In the rows, 128 means zero.
Each row of numbers belongs to one of the elements below and depends on some of the facts about them. Some rows are named. Which element is each other row?

How the elements are related:
z831: β drabre; τ z533; σ batu
z776: β flazum; σ batu
z874: β flazum; τ z285; σ dridru
z693: β drabre; τ z898; σ batu
z229: β drabre; τ z859; σ tiguflas
z782: β drabre; σ brasen
z878: β drabre; σ dasko
z814: β kloris; τ z470; σ tiguflas
z91: β bimos; τ z117; σ dasko
z145: β drabre; τ z803; σ brasen
z346: β drabre; τ z82; σ brasen
z129: β kloris; τ z449; σ batu
z590: β graliplan; τ z937; σ brasen
z17: β drabre; σ dasko
z109: β drabre; σ tiguflas
z573: β rasten; τ z448; σ tiguflas
z438: β rasten; σ tiguflas
z100: β drabre; σ flimoku
z354: β flazum; τ z327; σ brasen
z808: β rasten; τ z460; σ dasko
z156: β graliplan; σ dasko
z797: β flazum; τ z258; σ dridru
z256: β kloris; τ z543; σ dridru
z846: β flazum; σ batu
z273: β flazum; σ dridru
z477: β drabre; τ z354; σ batu
z482: β drabre; τ z72; σ batu
z226: β drabre; σ dridru
z402: β rasten; σ flimoku
z921: β flazum; τ z719; σ batu
z82: β rasten; τ z808; σ batu
z231: β drabre; τ z162; σ batu
z587: β flazum; τ z226; σ flimoku
z991: β rasten; σ brasen
z60: β graliplan; σ batu
z303: β bimos; τ z598; σ tiguflas
z837: β drabre; τ z521; σ tiguflas
z178: β graliplan; σ brasen
z640: β graliplan; τ z884; σ dridru
z505: β drabre; τ z489; σ tiguflas
z512: β rasten; τ z776; σ brasen
z984: β kloris; τ z801; σ brasen
z152: β kloris; τ z660; σ brasen
z798: β kloris; τ z109; σ batu
z173: β rasten; τ z843; σ batu
z416: β drabre; τ z980; σ dridru
z598: β kloris; τ z814; σ batu
z817: β flazum; τ z78; σ batu
z36: β drabre; τ z640; σ tiguflas
z259: β flazum; σ tiguflas
z285: β flazum; σ flimoku
z996: β flazum; τ z297; σ tiguflas
z969: β graliplan; τ z381; σ brasen
z762: β bimos; τ z820; σ batu
z990: β drabre; τ z509; σ dridru
z390: β drabre; σ dasko
z923: β graliplan; τ z837; σ flimoku
z898: β drabre; τ z535; σ batu
z588: β graliplan; τ z111; σ dasko
z607: β drabre; τ z635; σ dasko
z786: β flazum; τ z562; σ brasen
z859: β bimos; τ z94; σ brasen
z653: β rasten; τ z393; σ dridru
z537: β bimos; τ z60; σ dridru
z318: β flazum; σ tiguflas
z934: β kloris; τ z646; σ brasen
z901: β graliplan; τ z878; σ batu
z448: β kloris; τ z590; σ batu
z290: β drabre; σ tiguflas
z111: β graliplan; τ z256; σ batu
z376: β drabre; τ z576; σ batu
z803: β flazum; σ flimoku
z162: β drabre; σ tiguflas
z72: β flazum; τ z152; σ dasko
z135: β kloris; σ dasko
z625: β kloris; τ z537; σ flimoku
z78: β rasten; σ batu
z896: β graliplan; τ z681; σ batu
z12: β drabre; τ z548; σ flimoku
z978: β drabre; τ z969; σ brasen
z681: β flazum; τ z991; σ brasen
z549: β drabre; τ z233; σ dridru
z820: β flazum; τ z259; σ tiguflas
z192: β bimos; τ z607; σ brasen
z93: β rasten; σ dridru
z196: β drabre; τ z874; σ dasko
z463: β flazum; τ z402; σ tiguflas
z689: β drabre; σ brasen
z460: β rasten; σ tiguflas
z832: β flazum; τ z831; σ tiguflas
z470: β kloris; τ z817; σ batu
z784: β drabre; τ z909; σ batu
z778: β graliplan; σ flimoku
z884: β drabre; τ z12; σ tiguflas
z102: β bimos; τ z192; σ dridru
z864: β graliplan; τ z693; σ dasko
z521: β drabre; τ z813; σ tiguflas
z804: β flazum; σ batu
z108: β bimos; τ z784; σ brasen
z753: β graliplan; τ z623; σ flimoku
z339: β drabre; τ z692; σ brasen
z424: β flazum; σ flimoku
z562: β graliplan; τ z832; σ batu
z297: β bimos; τ z429; σ dasko
z168: β rasten; τ z4; σ flimoku
z119: β flazum; σ tiguflas
z646: β rasten; τ z36; σ batu
z700: β drabre; σ dasko
z548: β bimos; τ z318; σ flimoku
z801: β rasten; τ z901; σ batu
z757: β flazum; σ batu
z377: β bimos; σ batu
z177: β kloris; τ z346; σ batu
z937: β graliplan; τ z178; σ brasen
z660: β kloris; τ z339; σ tiguflas
z117: β kloris; τ z156; σ dridru
z5: β drabre; τ z129; σ tiguflas
z440: β drabre; τ z573; σ dasko
z180: β drabre; τ z996; σ tiguflas
z509: β kloris; τ z108; σ dridru
z909: β flazum; τ z91; σ batu
z943: β bimos; τ z930; σ batu
z171: β bimos; σ brasen
z472: β kloris; τ z390; σ dridru
z327: β drabre; τ z306; σ batu
z219: β flazum; τ z653; σ batu
z83: β flazum; τ z171; σ batu
z393: β graliplan; τ z376; σ batu
z13: β rasten; τ z549; σ flimoku
z449: β drabre; τ z220; σ brasen
z716: β drabre; σ flimoku
z535: β flazum; τ z199; σ dasko
z719: β drabre; τ z612; σ dridru
z4: β graliplan; σ dridru
z94: β flazum; τ z700; σ batu
z429: β rasten; τ z757; σ batu
z73: β drabre; τ z512; σ tiguflas
z370: β drabre; σ tiguflas
z980: β graliplan; τ z177; σ batu
z997: β drabre; τ z923; σ dasko
z813: β graliplan; τ z587; σ batu
z258: β drabre; τ z173; σ tiguflas
z976: β drabre; σ dasko
z378: β kloris; τ z145; σ batu
z233: β graliplan; τ z102; σ batu
z908: β kloris; τ z83; σ dasko
z2: β flazum; τ z921; σ brasen
z732: β graliplan; τ z978; σ batu
z807: β rasten; τ z472; σ batu
z220: β bimos; τ z807; σ tiguflas
z485: β graliplan; σ dasko
z543: β kloris; τ z798; σ tiguflas
z381: β flazum; τ z231; σ tiguflas
z585: β drabre; σ dridru
z589: β drabre; τ z463; σ tiguflas
z635: β graliplan; σ dasko
z199: β flazum; σ flimoku
z862: β rasten; τ z477; σ tiguflas
z779: β rasten; σ flimoku
z692: β rasten; σ batu
z623: β kloris; τ z691; σ flimoku
z489: β drabre; τ z990; σ tiguflas
z224: β flazum; σ brasen
z691: β bimos; σ tiguflas
z306: β flazum; σ brasen
z576: β drabre; σ batu
z612: β drabre; τ z862; σ brasen
z843: β kloris; τ z180; σ brasen
z533: β graliplan; τ z588; σ brasen
z930: β flazum; σ batu

Named rows:
z943: [135 130 125 125 130 126 134 140 128 125 122  92 151 139 100 160 129 116
 130 129 123 135 125 135 127 136 127 128 133 129 123 125 134 117]
z477: [134 132 133 123 127 121 129 117 140 130 126 113 131 129 121 135 122 114
 126 130 126 126 123 137 128 127 137 128 134 137 131 126 114 132]
z505: [124 122 110 116 108 137 146 107 137 114 109  85 130 121   5 121  95  97
 119 126 124 144 120 137 143 129 130 146 118 171 107 120 137 135]
z700: [132 138 140 122 128 127 124  98 145 126 131 136 120 127 149 108 120 122
 128 123 130 100 133 136 124 124 128 126 125 129 135 126 103 136]
z521: [134 133 131 123 124 132 132 123 141 127 132 125 123 134 136 126 110 117
 127 127 123 102 135 136 133 126 124 133 131 132 116 129 124 129]
z36: [135 131 130 123 124 132 132 127 137 126 131 119 126 135 135 134 111 117
 127 127 121 102 137 134 135 127 125 134 134 134 115 129 128 128]
z837: [134 132 131 123 124 132 132 125 142 127 132 124 126 135 135 130 110 118
 127 127 122 101 136 134 134 127 124 133 133 133 115 129 127 128]
z587: [129 130 134 120 128 130 129 122 120 128 130 138 121 123 124 122 123 139
 127 140 129 136 123 161 132 124 120 122 135 125 119 128 121 121]
z2: [132 122 119 115 132 140 131 145 110 113 130  92 143 144 107 162 132 128
 127 139 122 129 129 137 132 140 113 126 134 138 109 130 145 110]
z921: [141 130 130 121 130 121 130 130 129 126 126 102 137 134 118 159 132 122
 128 134 125 133 121 137 132 138 126 128 135 122 125 128 120 123]
z83: [137 132 133 125 129 120 130 123 133 129 126 116 131 128 116 140 130 123
 130 131 128 130 121 141 127 133 125 129 130 120 128 126 117 125]
z778: [128 129 133 123 130 123 132 127 115 120 128 132 123 125 129 127 122 142
 125 139 127 128 124 150 130 121 121 121 136 133 119 129 133 121]
z111: [126 145 133 151 132 119 137 125 124 110 113 176 160 140 147 122 127 175
 134 107 121 111 127 116 106 124  98 134 119  76 137 120 162 109]
z378: [135 131 122 123 125 119 132 156 119 126 126  87 152 127 107 151 137 120
 130 129 125 150 121 129 130 140 125 133 130 125 121 126 146 118]
z934: [129 126 117 115 127 137 129 159 105 115 131  92 147 133 113 147 135 129
 127 135 124 141 128 134 133 140 114 130 130 136 110 129 157 113]
z93: [123 127 126 121 123 144 123 142 115 131 134 155 118 123 145 116 124 139
 125 147 125 136 121 149 131 123 109 129 133 131 112 129 142 124]
z429: [135 134 133 121 122 116 127 125 135 134 129 115 126 114 120 121 128 117
 128 132 131 138 119 140 131 131 132 131 128 129 130 126 114 135]

Which element is each row?
No name comes twice in this set of rows, the named rows included.
[136 127 123 126 131 115 139 145 122 115 122  84 146 137 101 164 132 120
 128 133 122 131 122 124 127 135 127 129 133 136 120 127 144 117]	z732
[137 133 130 119 120 127 129 134 134 129 134 120 121 122 136 125 119 119
 127 130 127 113 131 136 139 132 121 137 129 127 113 130 126 130]	z862
[128 131 134 121 127 132 127 116 125 131 127 136 125 124 125 122 119 134
 126 139 128 132 126 162 132 120 123 121 136 131 121 127 118 122]	z548
[137 130 129 120 125 133 131 130 137 126 133 115 130 139 138 145 113 118
 126 128 120 102 136 131 136 130 125 133 137 134 113 130 127 126]	z258
[133 128 122 124 130 125 136 144 127 122 123  89 154 144 104 163 126 115
 128 127 119 136 125 126 126 134 132 129 137 139 123 126 142 118]	z482
[129 135 137 120 124 133 120 116 126 127 136 151 115 115 155  97 126 136
 127 134 132 119 128 147 130 125 117 127 126 125 126 128 118 132]	z991
[121 125 127 124 126 148 125 130 123 129 132 158 119 133 143 122 116 133
 124 145 122 121 125 149 128 117 116 126 137 139 115 129 137 124]	z585
[133 137 141 126 127 119 125 102 146 135 127 143 122 123 146 117 120 123
 127 128 129 116 125 141 126 121 134 127 133 125 137 126 102 138]	z576
[137 132 128 122 125 118 129 140 128 128 128 105 142 126 124 143 132 122
 128 129 126 139 121 132 130 136 128 132 132 124 126 127 130 126]	z646
[132 138 142 121 128 127 124  95 147 127 132 137 117 124 149 105 120 121
 128 124 131  98 133 139 126 124 130 126 125 131 136 126  99 138]	z390
[127 131 129 118 126 135 125 133 119 122 134 129 127 124 136 115 127 133
 127 134 128 125 129 142 129 129 117 128 127 130 120 128 135 124]	z512
[132 134 134 121 130 128 128 112 139 121 130 116 130 133 131 123 122 118
 128 123 128 107 134 132 125 129 129 127 127 137 129 126 117 130]	z607

Now the same elements, written a new way:
Some rows with their names:
z692: [ 82 117 146  99 135 121 123 130 111 139 142 154 143 115 133 123 139 123
 124 172 111 114  69 115 163 112 179 128 177 127 124 135 116 166 127 138
 137 124 148 112 133 127]
z178: [ 80 115 128 151 131 138 101 111 106 110 125  97 168  97 115 128 149 115
 156 181 101 105  72 139 155 153 101 111 109 123 141 140 114 153 148 176
 173 106 161 115 126 110]
z843: [ 89 130 132 198  78  98 121 150 100 106  58 141 105  42 144 161 110 130
 149 108 145 100 180 139 116 146 104 178  59  94 197  77 119 141 159 169
 181 161 110  92  87  74]
z803: [ 88 113 133 116 141 123 109 125 118 150 135 162 144 103 133 111 147 132
 126 167 118 109  82 125 153 123 139 128 141 129 109 146 121 166 141 151
 143 113 171 113 125 123]
z533: [207 104  39 189  85 124 144 128 118 120 116   5 108 134  73 115 168  74
 140 150 154 122 147 163 194 140  46 147 124 140  87 134 119 105 120 203
 117 113 108 127 160 158]
z4: [ 77 126 121 133 141 124 121 108 105 142 128 107 173  96 126 118 153 114
 146 168 108 107  49 119 152 137 155 133 122 137 126 140 112 152 129 157
 159 118 165 117 118 131]
z779: [ 91 113 126 102 134 125 111 131 125 145 130 163 130 111 131 118 143 137
 128 170 116 110  74 117 154 119 146 130 163 121 109 143 117 165 143 147
 147 116 157 115 130 117]
z590: [136 119 106 161  93 146 121 120 108 106  85  73 140 109 122 137 116 118
 151 122 127 123 145 119 141 155  81 131  78 119 138 129 103 109 152 158
 159 132 139 138 118 119]
z797: [132 125 112 140 103 123 144 135 116 133  86 124 129  90 137 131 118 120
 141 109 132 125 129 115 134 123 145 156 107 127 137 126 102 118 139 139
 137 149 129 130 107 127]
z762: [136 131 138 132 107 128 155 136  98 148 107 134 144 115 145 122 111 123
 124 112 161 122 160 111 148 118 148 144 119 136 110 132 109 116 133 129
 111 147 149 130 135 138]
z978: [154 106 122 151  97 142 122 139 122  95  90 114 128  93 126 132 114 116
 149 115 116 139 159 136 139 136  84 124  91 119 147 133 101 115 162 155
 137 138 127 135 106 118]
z562: [161 118  92 146  95 121 148 121 100 154 116  61 125 137 121 114 133  98
 112 122 156 124 147 107 168 128 129 159 122 141  90 124 117 112 108 143
 120 136 136 133 139 168]
z370: [ 96 109 117 118 146 118 119 124 125 150 137 177 147  92 135 103 147 129
 122 147 116 123  71 127 147 117 144 134 143 141 118 143 112 168 141 144
 136 122 173 116 101 129]
z327: [146 104 142  97 115 139 141 131 104 133 120 124 146 139 129 120  94 143
 130  87 111 167 154  90 138 108 166 110  97 141 119 145  98 135 126 131
  93 136 173 158 117 144]
z921: [146 112 135 101 107 143 148 129 100 135 110 114 141 150 128 127  90 146
 133  88 122 158 158  82 139 112 167 117 102 137 118 145  98 127 124 129
  98 138 170 160 129 139]
z612: [163  93 131 106 110 168 131 131 111  84 103  92 155 149  96 137  80 167
 177  78  81 190 165 102 125 123 115  66  51 133 144 167  80 131 156 169
  94 118 189 183 120 110]
z896: [129 124 120 133 101 130 136 118  95 149 106  92 142 126 141 122 113 116
 116 114 143 122 139  91 149 135 143 151 106 133 112 123 113 117 121 125
 139 142 150 136 122 151]

Name these rows:
No name comes twice in this set of rows, the named rows included.
[148 114 101 125 114 135 134 129 130 145 102 160 126  99 150 105 120 124
 114 103 140 133 129 111 137 122 119 150 124 136 108 139 102 116 151 116
 132 146 147 137  93 142]	z505
[130 130 140 129 111 127 153 135  98 147 110 137 147 114 144 120 114 124
 124 117 158 120 153 112 150 117 149 142 121 136 112 133 110 120 132 131
 112 145 150 128 135 136]	z943
[ 92 113 131 117 140 123 110 126 118 150 133 161 142 103 134 111 144 133
 126 163 118 110  85 124 152 122 138 130 140 129 109 146 120 163 141 149
 142 114 170 114 125 124]	z424
[128 128 104 142 101 131 141 118 102 136  84  83 143 107 132 132 111 126
 143  99 131 127 126  94 130 138 141 152  77 131 132 125 100 113 133 141
 148 145 150 143 108 133]	z640
[100 140 152 156  93  86 139 151  93 167  61 153 112  55 158 144 108 134
 131 102 166  92 180 116 115 121 162 196  67 111 143  91 118 132 143 148
 152 162 129 101 113 109]	z297
[136 123 124 123 104 128 126 118 104 161  90  84 135 113 136 120 120 123
 128 119 133 118 138  92 138 136 147 160  85 129  95 131 110 109 132 138
 145 138 146 137 126 154]	z864
[ 83 116 108 104 141 122 122 125 127 147 132 174 136 109 131 115 148 139
 128 162 118 110  51 118 151 115 158 134 174 130 116 142 110 170 140 143
 146 120 164 115 118 115]	z460
[153 103 123 114 105 167 134 127 109  89  96  89 151 150  99 141  86 162
 176  92  94 172 158 104 130 129 114  78  65 129 141 163  85 127 154 168
 108 120 178 175 131 105]	z354
[156  98 144  77 116 152 148 130  99 126 120 111 155 168 115 123  73 168
 142  64  98 193 166  71 129 102 180  87  73 146 118 159  87 138 123 135
  71 131 200 183 123 140]	z477
[138 135 117 139 106 131 161 135 108 136  86 126 146  96 136 128 112 129
 148 101 152 124 145 117 134 121 142 146  97 134 126 137  98 107 145 143
 119 149 143 135 124 124]	z102
[154 119 106 118 115 153 128 124 140 143  98 172 132  94 169  96 122 114
 107 112 143 127 123 109 138 132 108 150 138 136  99 147  99  92 165  92
 141 152 134 138  88 152]	z489
[ 86 121 142 114 138 120 108 111 102 166 125 107 159 103 131 113 148 121
 133 170 110 103  74 109 149 134 166 143 113 131 101 141 120 149 129 154
 155 115 165 117 132 145]	z485
[140 115 108 110 100 133 129 138 126 140  96 139 104 121 136 125 115 140
 123 119 138 124 137 100 143 121 128 147 133 119 106 134 106 126 146 132
 136 138 138 136 123 125]	z13

